Below is a small trained network, with its code and all its weights. Each question gives an input and a class and asks what happens when units are switched off, that is, made to give their printed mean instead of their output.

import numpy as np


def w(rows, s, z=0):
    codes = np.array(rows[::2]) - 128.0
    scale = np.full(codes.shape[1], s)
    scale[-1] = z or s
    return codes * scale


def f(y):
    return np.maximum(y, 0)


def log_softmax(a):
    a = a - a.max(-1, keepdims=True)
    return a - np.log(np.exp(a).sum(-1, keepdims=True))


def net(x, mask):
    res = np.array(x, float).reshape(1, 5) / 4 @ E
    y = f(res @ A[0][:, :-1].T + A[0][:, -1])
    res = res + np.where(mask, y, B[0][:, -1]) @ B[0][:, :-1]
    return log_softmax(res[-1] @ U[:, :-1].T + U[:, -1])


A, B = {}, {}
E = w([
[243,188,116,110,137,190,184,116,170,29,77,147],'x0',
[106,105,142,179,111,114,233,216,167,68,200,206],'x1',
[208,182,75,175,188,42,33,88,184,170,115,229],'x2',
[191,28,112,123,209,255,133,89,58,83,146,79],'x3',
[146,62,180,52,122,168,117,66,157,201,183,177],'x4',
],0.0061)
A[0] = w([
[103,88,199,152,174,124,169,191,124,148,189,183,195],'n1',
[83,44,195,93,174,212,98,53,61,165,101,96,241],'n2',
[68,163,114,192,47,88,163,182,58,131,152,127,237],'n3',
[49,184,179,101,79,52,184,131,158,155,79,62,188],'n4',
[178,217,14,137,155,97,91,82,146,158,91,154,215],'n5',
[62,69,158,41,166,160,73,95,100,167,217,197,248],'n6',
[174,78,165,76,168,201,253,156,188,116,185,203,239],'n7',
[129,212,118,116,28,71,117,159,116,140,112,123,143],'n8',
[102,153,78,165,101,36,106,182,198,212,163,204,253],'n9',
[57,60,114,103,131,171,108,77,43,123,115,48,252],'n10',
],0.006,0.0026)
B[0] = w([
[81,65,66,193,61,106,159,117,153,160,208,186,193],'n1',
[183,101,1,101,112,148,98,141,63,208,95,51,250],'n2',
[52,154,160,132,149,40,197,167,131,73,120,64,198],'n3',
[104,183,211,58,71,143,184,171,145,164,92,40,198],'n4',
[170,201,197,185,177,120,40,75,116,91,69,149,244],'n5',
[103,97,81,131,57,110,97,41,110,220,188,70,236],'n6',
[157,83,65,178,80,203,138,146,127,108,205,172,249],'n7',
[140,226,183,75,94,50,170,162,187,64,76,102,189],'n8',
[104,142,141,138,79,19,116,58,203,132,99,148,253],'n9',
[92,86,116,107,123,168,75,186,75,217,55,93,230],'n10',
],0.0065,0.0076)
U = w([
[166,66,76,69,129,173,67,78,47,194,87,50,213],'0',
[176,70,69,156,90,218,170,187,140,77,184,199,177],'1',
[56,77,94,182,157,124,137,254,71,97,104,96,115],'2',
[78,66,74,157,87,76,161,100,156,174,168,138,1],'3',
[159,155,153,150,160,70,56,80,161,122,76,176,66],'4',
[80,176,177,73,89,92,182,203,159,79,100,96,25],'5',
[190,140,130,166,197,173,118,118,96,60,82,108,125],'6',
],0.007,0.0026)

Each question gives the input, the list of numbers given to net, and the class t.
The units are the neurons (one row each of A and B). Each row of codes is followed by its name. A weight is (code - 128) times the scale printed after its matrix; where a second scale follows, it is the last column's (A, B and U).
mask holds one flag per neuron, in row order. A switched-off neuron (its flag False) gives its mean, the last column of its row in B, instead of its output. The means were averaged over made-up inputs and are rounded, as every weight is.
A unit's drop is (log p(t) with every unit on - log p(t) with that unit switched off) / (log p(t) with every unit on - log p(t) with every unit switched off).
The circuit of an input: a set's keep is (log p(t) with only the set's units on - log p(t) with every unit switched off) / (log p(t) with every unit on - log p(t) with every unit switched off). Starting from all 10 units, units are removed one at a time, each time the one whose removal leaves the highest keep (on an exact tie, the one counted first), for as long as the keep stays at least 0.8.
units of the circuit, in order: the units of the circuit, biggest drop first
top k neurons: the k neurons with the biggest drops, biggest first
drop of u: that unit's drop, to one decimal
input [6,0,4,2,6], class 1: units of the circuit, in order : (n7, n10)
input [-7,8,-6,-8,1], class 5: units of the circuit, in order : (n4)
input [5,-5,-3,-4,2], class 5: units of the circuit, in order : (n6, n2, n4)
input [-8,-5,4,-6,-7], class 5: units of the circuit, in order : (n4, n8)
input [0,7,0,4,-5], class 1: units of the circuit, in order : (n7, n10, n9)
input [-3,6,1,6,3], class 1: top 2 neurons : (n7, n9)
input [8,-1,2,6,1], class 1: units of the circuit, in order : (n7, n10)
input [-5,8,-2,-4,-1], class 5: units of the circuit, in order : (n3, n4)
input [-5,3,-5,-5,-1], class 5: drop of n4 : 0.1
input [-1,6,-2,2,-2], class 1: drop of n4 : 0.1
input [-5,6,7,-8,-6], class 5: drop of n4 : 0.2
